Here is a tiny trained network, its code and every weight. The questions are about switching its units off for an input and a class, where a switched-off unit gives its printed mean instead of its output.

import numpy as np


def w(rows, s, z=0):
    codes = np.array(rows[::2]) - 128.0
    scale = np.full(codes.shape[1], s)
    scale[-1] = z or s
    return codes * scale


def f(y):
    return y / 2 * (1 + np.tanh(0.7978845608 * (y + 0.044715 * y**3)))


def log_softmax(a):
    a = a - a.max(-1, keepdims=True)
    return a - np.log(np.exp(a).sum(-1, keepdims=True))


def net(x, mask):
    res = np.array(x, float).reshape(1, 4) / 4 @ E
    y = f(res @ A[0][:, :-1].T + A[0][:, -1])
    res = res + np.where(mask, y, B[0][:, -1]) @ B[0][:, :-1]
    return log_softmax(res[-1] @ U[:, :-1].T + U[:, -1])


A, B = {}, {}
E = w([
[93,121,64,202,145,108,194],'x0',
[128,110,171,166,105,27,101],'x1',
[246,163,50,159,120,102,93],'x2',
[155,113,83,38,98,57,177],'x3',
],0.011)
A[0] = w([
[119,132,122,206,134,160,112,68],'n1',
[181,139,77,113,138,110,127,92],'n2',
[152,140,193,130,113,168,39,97],'n3',
[148,145,96,146,131,121,134,138],'n4',
[167,125,156,43,146,124,90,47],'n5',
[134,121,62,6,114,92,203,1],'n6',
[98,116,102,150,151,119,181,72],'n7',
[128,117,194,182,123,10,87,19],'n8',
[125,135,133,184,132,227,99,97],'n9',
[89,150,66,200,126,101,184,103],'n10',
[143,134,61,72,138,251,164,73],'n11',
[147,157,161,52,120,118,103,84],'n12',
[232,150,92,195,104,147,68,72],'n13',
[18,131,198,102,113,139,171,89],'n14',
],0.015,0.0026)
B[0] = w([
[110,141,145,189,146,112,163,177],'n1',
[94,100,157,92,179,126,120,177],'n2',
[135,89,99,192,101,130,186,202],'n3',
[138,105,99,111,136,125,112,152],'n4',
[137,84,79,152,85,146,161,186],'n5',
[95,183,190,236,191,131,132,227],'n6',
[145,90,79,130,91,145,120,167],'n7',
[142,252,127,87,58,144,101,226],'n8',
[108,193,174,197,154,124,126,201],'n9',
[163,58,102,155,60,154,183,201],'n10',
[160,194,106,49,22,108,97,209],'n11',
[146,84,97,156,100,131,158,182],'n12',
[102,69,145,55,212,120,99,215],'n13',
[128,66,127,53,225,111,87,247],'n14',
],0.02,0.016)
U = w([
[72,58,133,52,234,106,74,147],'0',
[56,182,174,254,195,117,134,252],'1',
[129,221,109,59,70,117,78,41],'2',
[133,18,66,188,99,141,194,73],'3',
],0.0097,0.0042)

Each question gives the input, the list of numbers given to net, and the class t.
The units are the neurons (one row each of A and B). Each row of codes is followed by its name. A weight is (code - 128) times the scale printed after its matrix; where a second scale follows, it is the last column's (A, B and U).
mask holds one flag per neuron, in row order. A switched-off neuron (its flag False) gives its mean, the last column of its row in B, instead of its output. The means were averaged over made-up inputs and are rounded, as every weight is.
A unit's drop is (log p(t) with every unit on - log p(t) with that unit switched off) / (log p(t) with every unit on - log p(t) with every unit switched off).
The circuit of an input: a set's keep is (log p(t) with only the set's units on - log p(t) with every unit switched off) / (log p(t) with every unit on - log p(t) with every unit switched off). Starting from the 12 units with the biggest drops (on a tie, the unit counted first), units are removed one at a time, each time the one whose removal leaves the highest keep (on an exact tie, the one counted first), for as long as the keep stays at least 0.8.
circuit, biggest first: the units of the circuit, biggest drop first
most important unit: the unit with the biggest drop
top k neurons: the k neurons with the biggest drops, biggest first
drop when u is switched off: that unit's drop, to one decimal
input [-6,1,3,-2], class 3: most important unit -> n3
input [-8,-3,2,5], class 3: top 2 neurons -> n5, n12
input [-7,-5,-2,0], class 3: top 3 neurons -> n8, n3, n5
input [5,1,3,-2], class 3: top 2 neurons -> n10, n14
input [1,3,-4,-3], class 0: top 2 neurons -> n14, n6
input [8,-8,3,3], class 2: top 4 neurons -> n11, n3, n5, n12
input [-3,-1,-2,1], class 3: top 3 neurons -> n13, n8, n2
input [1,0,2,0], class 0: top 4 neurons -> n8, n6, n3, n11
input [-6,-6,1,0], class 2: top 2 neurons -> n11, n10
input [-1,-5,3,1], class 2: top 2 neurons -> n11, n14
input [-7,7,7,1], class 0: top 3 neurons -> n13, n11, n2
input [4,7,3,-5], class 2: top 2 neurons -> n8, n6
input [6,6,4,7], class 1: top 2 neurons -> n6, n11
input [4,-7,-2,-2], class 2: circuit, biggest first -> n11
input [8,-2,-1,-6], class 3: top 2 neurons -> n10, n6
input [-8,-4,-4,-7], class 3: top 3 neurons -> n3, n6, n5
input [-7,8,8,-7], class 0: drop when n6 is switched off -> 1.0
input [2,-4,2,7], class 1: drop when n6 is switched off -> 4.2
input [6,-2,-5,7], class 1: drop when n6 is switched off -> 8.1
input [6,4,7,-5], class 0: circuit, biggest first -> n13
input [-3,0,2,5], class 1: drop when n6 is switched off -> 1.3
